Each row has a name. Each question is about the rows just above it.

Vepi: [ -8   1 -13   0  13 -30  -2   0  -6  -9  -1 -14 -23 -18 -13   7  -4 -59
   4 -15  -7   7   8  -3 -59  -7   5  -3 -33  14  -3   1   5  -2   0   6
   0 -10  26 -12  16  -5  -4   3]
digef: [-28   4 -30   2  -1 -21  -3   2  12   1   1   0 -35   2 -11  -1   3 -16
   3   5  -8  -2  20   5  -2  -7 -33  -3  -3 -59   5   0   1  14  -3  -5
   1 -13   0  13 -30  -3  15   5]
Pako: [-12  -2  25 -14  -5  32   4  -1   6 -10  -2  -5  36  13  33   0  -2  50
  -4  26  -2   2 -27  15  12 -12 -82  -6   4 -44 -13   2 -14   9 -16  -7
  -3  10   3   8  47   4  -3   0]
Godal: [-16   7  19   3 -11  14   9   1  13  -1   1 -10 -11  -7  -6  -5   9 -14
  -1  -8   3   7  17  -2   7   4  17   3  -4  -7   6  -6 -15  18 -19 -10
   3  11   0  -3  -9   0   2   2]
What is the next entry after [  5  -2  -7 -33  -3  -3 -59   5   0   1  14  -3]? -> [-5]
What comes right after [50] in the named rows? -> [-4]
What is the next entry after [ -5   1 -13   0  13 -30]? -> [-3]
The row with [-28   4 -30   2  -1 -21  -3   2  12   1   1   0 -35   2 -11  -1   3 -16
   3   5  -8  -2  20   5  -2  -7 -33  -3  -3 -59   5   0   1  14  -3  -5
   1 -13   0  13 -30  -3  15   5] is -> digef

Monob: [ 68 -33  20 -48 -13 -82 -43 -34 -44 -21  70 -59 -37  76  -2  58  63 -84
  -1  -6  53  48  45 -52 -38  64 -74 -60  -6   3  -8  17  22 -54 -85 -38
  69 -49 -78  82 -59 -24 -27 -31   5  80]
dugos: [-39 -37  84 -73 -19   7 -74 -60  58  42 -87 -25 -66 -63  35  69 -28 -23
  61   9  66  53  58  76 -11 -84  17  22 -23  10  -6 -59  83  -1  27 -49
 -52  49  57 -75 -19  42  34  50 -56 -27]
kalep: [-15  62   9  85  84 -88  44 -25 -80 -76  81  58 -23 -39 -69  22  28 -11
  72  14  11  65  10 -26 -59  58 -43  -3 -28  72 -67  29  63  23 -82  60
 -82  61   5  34 -57 -42  67 -48  47 -67]
zat: [ 22  53  15 -47  64  44 -52  25  12 -87  42 -32  78 -67  37 -74 -58  66
 -20 -81 -85 -80 -31  45  25 -27 -53  46 -28 -54  77  48   4  79  37  34
  72  40 -22 -40 -60   3 -41 -79  66 -84]
kobod: [ 18  -3 -68  53 -38  32  84  60 -77 -68 -86  77  89  -4   2 -13  61 -84
  -1  17 -11 -69  67  77 -15  20 -66  24  -2  74  32  23  86  64  81 -24
 -77  14 -17  22  20  62  38 -35  -3  75]
duna: [ 76  41  14 -52  26 -83 -58 -69 -47 -14  84 -53 -46  46 -41 -69  41  29
 -33 -43  77  86 -82  -4  30  75  12  15   0  58  49 -35  65  87  41  68
 -29  20  52 -67 -10  43 -25  73 -76  23]
Sivo: [ 35 -76  35  62  76  35  28  62  13 -25 -62  16   0  14 -72  25  60 -53
  21 -79  73 -29 -51 -89  -6  36 -15 -30 -86  60  78  66  67  11  15  85
 -64 -18  77  80  27 -65  19  -8 -84  -6]
Beli: [ 28  74 -66 -84 -27  62 -83 -41 -61  58 -54  16  -8 -27 -90  42  45  13
  55  29 -53 -49   4 -85 -78 -14  55 -33  12  12 -14 -87 -31 -79  15   6
  82   6 -47  56 -51  33  85 -46  43 -53]
supa: [-14 -26  47 -63  72  87  31  42  69 -76  42  27 -46  -1 -88  58  45   0
  73  14  71  66  35 -10 -62 -76  75 -35 -79  34 -28  43 -71 -25 -50  35
  32 -37  -6  -4  59 -54 -64  63  25 -24]
resag: [-11  22 -55 -65  64 -35 -61  47 -44 -54 -21  29   4  65 -63  65 -67 -50
  80  71  57 -48  43  44  88  58  86 -69  36  85 -39 -43 -74 -18  20 -71
 -57 -25  33 -85 -57  61 -64 -37 -17  39]
Give the next entry after [-25 -62  16   0  14]. -> [-72]
The next entry after [ 42 -87]: -> [-25]
Whose row is [ 68 -33  20 -48 -13 -82 -43 -34 -44 -21  70 -59 -37  76  -2  58  63 -84
  -1  -6  53  48  45 -52 -38  64 -74 -60  -6   3  -8  17  22 -54 -85 -38
  69 -49 -78  82 -59 -24 -27 -31   5  80]? -> Monob
Right after [50] comes -> [-56]
The next entry after [ 69 -76  42  27 -46  -1 -88  58  45]: -> [0]
Give the next entry after [-44 -54 -21]. -> [29]
What comes right after [2] in the named rows? -> [-13]

buz: [-13  25  17  -7 -16  12  16  -7  23  39 -18 -11 -19  44  -7  21  35  -2
  32  -4   6  28  41  10   3 -12  16   0  19 -16  -2  12  24  -1 -21  53
 -15  -3  27  -2  -1   7  11  -1  -9  23  -3  14 -17  19 -24   7   6  -3
  22  12  14 -13]
gol: [ 24  13  -4   6  20  -5  20   5 -14  -7  31  26  11  10  21  21  -6 -11
 -22   7  -7  33  11   3 -11  20 -16  12  -1  20  -9  13  -6  11  25   6
  24  26  -1  38   2  10  27  -8   8  10  37 -14  35  21  47 -14  10   7
 -10   6 -13  22]
mipi: [-37 -36 -17 -29 -45 -11 -25  -8 -10 -26 -51 -16 -67 -45 -22 -30 -24 -33
 -10 -15 -27 -41 -38 -12 -26 -34 -19 -33 -17 -63 -39 -28 -12  -9 -77 -40
 -43 -19 -29 -28 -20 -31 -27 -31 -27 -26 -23 -16 -45 -39 -64 -26  -7 -10
 -19 -31   0 -33]
The entry that follows [-63]: -> [-39]
Give the next entry after [-24   7   6]. -> [-3]
Whose row is [-37 -36 -17 -29 -45 -11 -25  -8 -10 -26 -51 -16 -67 -45 -22 -30 -24 -33
 -10 -15 -27 -41 -38 -12 -26 -34 -19 -33 -17 -63 -39 -28 -12  -9 -77 -40
 -43 -19 -29 -28 -20 -31 -27 -31 -27 -26 -23 -16 -45 -39 -64 -26  -7 -10
 -19 -31   0 -33]? -> mipi

sidil: [-96 -27 -34  72 -69  76 -79 -74 -45 -33   1   7  18  20 -40 -80   9   4
 -39]
dapi: [-46 -34 -69 -79  72  76 -27 -17  60 -73  59  37 -30 -10  29   8 -16  38
 -52]
soko: [-84  30  47 -74  -6  97 -45   5  53  -7 -59  50  33  69 -84 -89 -30  75
  41]
mitof: [-92  11  73 -64 -49 -85  82  49  70  42  11  29  96   4 -30 -42  83  -8
  16]
The entry that follows [-46]: -> [-34]
The next entry after [ 30  47 -74  -6  97]: -> [-45]
Give the next entry after [-34 -69 -79  72  76 -27]. -> [-17]

Nem: [ 25 -20  55 -22 -18 -30  -8 -32  -6 -46  44   5 -40]
zadig: [-17 -16 -27 -11  40  15  10  -7  30  11  58 -17 -46]
Rom: [-68   0 -44   6  10  52   5  -8 -26 -22  -5  -3  14]
dasi: [-16  18   7   4  31   8   7 -11  22   0  32 -33 -19]
palo: [-44   6  11  52   5  -8 -26 -45 -15  29  -3  70  48]
faf: [-14  -7 -46   6  31  46 -24  22 -57 -64  85  -1 -36]
Siz: [ 62 -45  70 -53  -3   4  74 -43 -95   7  -9 -47   5]
Muve: [ -2  62  25  85  53  46  39  62 -41   3 -21  15 -11]
vek: [ 14 -24  16 -14 -27 -75  45 -57  57 -64  85  86  40]
Tilo: [ 11  -3 -38  10   4  39   2 -29  48  52 -32 -23 -72]
Which row holds [-14  -7 -46   6  31  46 -24  22 -57 -64  85  -1 -36]? -> faf
The next entry after [-44   6  10  52   5  -8 -26]: -> [-22]
What is the next entry after [ 55 -22 -18]? -> [-30]
What is the next entry after [-20  55 -22 -18 -30  -8 -32  -6 -46  44]? -> [5]
Give the next entry after [ 18   7   4  31   8   7 -11  22   0  32 -33]. -> [-19]

Tos: [-45 -88 -31 -26 -18  98  -3 -72 -27  38   0 -24  -6 -13 -83 -36  41   6
  57  18 -69 -20 -70  23  28 -88 -15  29 -43  12 -21 -49  37  -3 -35 -27
  12  53  19]
kibif: [-45 -88 -31 -72  98 -26  -3 -18 -27  38   0 -24  -6 -13 -83 -36  41   6
  57  18 -69 -20  20  58  55 -79 -24  35 -28  37  27  16  -2  71  57 -10
  19  27  21]
Kepip: [-45 -88 -31 -72  98 -26  -3 -18 -27  38   0 -24  17 -13 -83 -36  41   6
  57  18 -69 -20 -70  23  28 -88 -15   2 -43  12  -6 -49  44  -3 -35 -27
  12  53  19]
Which row holds [-45 -88 -31 -72  98 -26  -3 -18 -27  38   0 -24  -6 -13 -83 -36  41   6
  57  18 -69 -20  20  58  55 -79 -24  35 -28  37  27  16  -2  71  57 -10
  19  27  21]? -> kibif
What is the next entry after [-31 -72  98 -26  -3 -18 -27  38   0 -24  17]? -> [-13]
The row with [-45 -88 -31 -26 -18  98  -3 -72 -27  38   0 -24  -6 -13 -83 -36  41   6
  57  18 -69 -20 -70  23  28 -88 -15  29 -43  12 -21 -49  37  -3 -35 -27
  12  53  19] is -> Tos
The entry that follows [29]: -> [-43]

kipu: [  7  17   5 -34 -13   7  14  -5   9 -10  16 -10  13  19   5  16 -19  -6
 -19  15  -4  -2 -45  -2 -14  10  -4 -44  -8  14 -13 -18   5  -2   9 -20
  -8  -4   9  -4  24 -17  23 -35  -9  14  12]
gita: [  7  67   3  -3  -3 -16   1 -48 -27  34  25  -8  66  -3  43  -9 -37  55
 -37  67  78  41 -21 -29 -35  -4  13  -1 -20  43  77  73  50  82 -46 -16
  57  39  38 -10 -35 -17  24  23  -9   2 -20]
vumid: [  7  67 -55  -3  -3 -16   1 -48 -27  34  25  -8  66  -3  43  -9 -37  -6
 -19  15  78  41 -21 -29 -35  -4  13  -1 -20  13  77  73  50  82 -29 -16
  57  39  38 -10 -35 -17  24  23  -9   2 -20]
What comes right after [-46] in the named rows? -> [-16]
Which row holds [  7  17   5 -34 -13   7  14  -5   9 -10  16 -10  13  19   5  16 -19  -6
 -19  15  -4  -2 -45  -2 -14  10  -4 -44  -8  14 -13 -18   5  -2   9 -20
  -8  -4   9  -4  24 -17  23 -35  -9  14  12]? -> kipu
The next entry after [ -4 -44  -8  14 -13 -18   5  -2]: -> [9]
Whose row is [  7  67   3  -3  -3 -16   1 -48 -27  34  25  -8  66  -3  43  -9 -37  55
 -37  67  78  41 -21 -29 -35  -4  13  -1 -20  43  77  73  50  82 -46 -16
  57  39  38 -10 -35 -17  24  23  -9   2 -20]? -> gita

Tezu: [  9  57  34 -76 -56  28  37  29]
kubek: [ 32  32  38 -44 -17 -57 -39  50]
tef: [  6  75 -13 -35  43  -8  16  47]
Dadol: [  4 -62  55  45  16 -74  13 -32]
kogel: [-35  39 -17   6 -36 -58 -47   7]
Kis: [-43 -51  34  26  40   9 -22   6]
Dus: [ -6 -10 -55  40 -24  94  24  46]
zub: [ 45 -65 -29  40  24 -24  94 -13]
Lova: [ 26   2  40  26   9  34 -40 -28]
kosi: [ 13 -59  45  19  24  -1  39  14]
What is the next entry after [ 40 -24  94  24]? -> [46]
What comes right after [-51] in the named rows? -> [34]
What comes right after [-43] in the named rows? -> [-51]
What is the next entry after [34 26 40  9]? -> [-22]

fut: [ 50 -44 -58  34  -4 -30]
Pino: [ 62 -34  -4  73  -1 -22]
Bibi: [ 10  -2  32 -26 -19  68]
lud: [ -5  50 -44 -60  34  49]
The next entry after [-58  34  -4]: -> [-30]
The entry that follows [-2]: -> [32]
What is the next entry after [-60  34]? -> [49]
What is the next entry after [ 50 -44 -60  34]? -> [49]
Right after [10] comes -> [-2]

piba: [ 72 -17  10 -71]
foma: [ 62 -24 -78   0]
tatu: [ 56  23  59 -27]
Pud: [-45 -10 -86 -18]
pabon: [-14 -31  -4  97]
Lezot: [-26 -93  24 -31]
givo: [-45  35 -25 -68]
fozo: [ 94 -20  52 -24]
ruruk: [ -8 -81  52  41]
Suzo: [-61  61 -29 -80]
fak: [-45 -10 -56 -18]
The entry that follows [-4]: -> [97]
Right after [-26] comes -> [-93]
What is the next entry after [ -8 -81]? -> [52]
The entry that follows [-14]: -> [-31]
Right after [24] comes -> [-31]
Right after [35] comes -> [-25]

sime: [-23  -5  14   1  10  13   6   4 -24   3 -78 -15  -2  14 -43  -3   9   7
   2  17  -8   6   9  -3 -54   2  61   2  -8   4   7  -6  -1]
gelo: [-35   1  24   3   9  -3  10   0 -45   3 -16 -20   0  41 -29  14   6   0
  18  -5  -8  -2  19  -9  -5   2  59   4  20   1  -7 -11  -3]
letal: [-14   3  55  -4  -1 -28 -12 -12 -26  -7   9  -4  -5  -6   8   2  -1 -20
  -5  -5 -55 -13  10   4  35  16 -11  23  14   5  -6   5 -14]
pinet: [ -3  -6 -16   6  -1  -8  -1   5  10   5 -15  -3   7 -11 -36   5   1   0
   5 100 -71   1   6  10  -6  23  22  -6 -58  20 -13   0 -17]
daf: [-16   2   4  10   7  -7  10  -3 -16   0 -40 -47   1  34 -35   3   2   6
  30 -28  23  -6  11 -10 -27  12  28   6  -4 -27  -4  -2   2]
fer: [ -8  -3 -18   2   2  -2   5   8   3   4  27 -36   5  13 -22   7   5   4
   6  86 -69  -5   3   5  -4   7  39  -9 -16  17 -22  -1 -16]
dapu: [-12  -4   6  11  -1 -22   3   0  -7   1 -44 -14   5   6 -43   3   7  -5
  29  33 -29   0  14   4   2  28  15   7 -53 -10  -5  -1 -18]
Vidi: [-11  -8  13  -1  -2  -9   4  -9 -22   2  70 -39  -2  41  23  15  -4   1
  14 -47   2 -15   8   4  33 -11   1   2  59 -17 -17   9 -12]
gaba: [ 27  -2 -17   4  -2  -6  -7  -6  48  -8 -29 -34   3 -30  -3 -16  -6   8
  -2  -3   4  -3 -15   2 -30  20 -53   3 -44 -29   1   5 -10]
The row with [-11  -8  13  -1  -2  -9   4  -9 -22   2  70 -39  -2  41  23  15  -4   1
  14 -47   2 -15   8   4  33 -11   1   2  59 -17 -17   9 -12] is -> Vidi
[ -8  -3 -18   2   2  -2   5   8   3   4  27 -36   5  13 -22   7   5   4
   6  86 -69  -5   3   5  -4   7  39  -9 -16  17 -22  -1 -16] is in which row? -> fer

las: [-18  69 -87 -58  76]
tuvev: [ 76 -65 -74  97 -91]
rim: [ 76 -65 -74  97 -74]
Ros: [-18  69  49  97 -91]
Whose row is [-18  69 -87 -58  76]? -> las
The row with [ 76 -65 -74  97 -91] is -> tuvev
The row with [ 76 -65 -74  97 -74] is -> rim

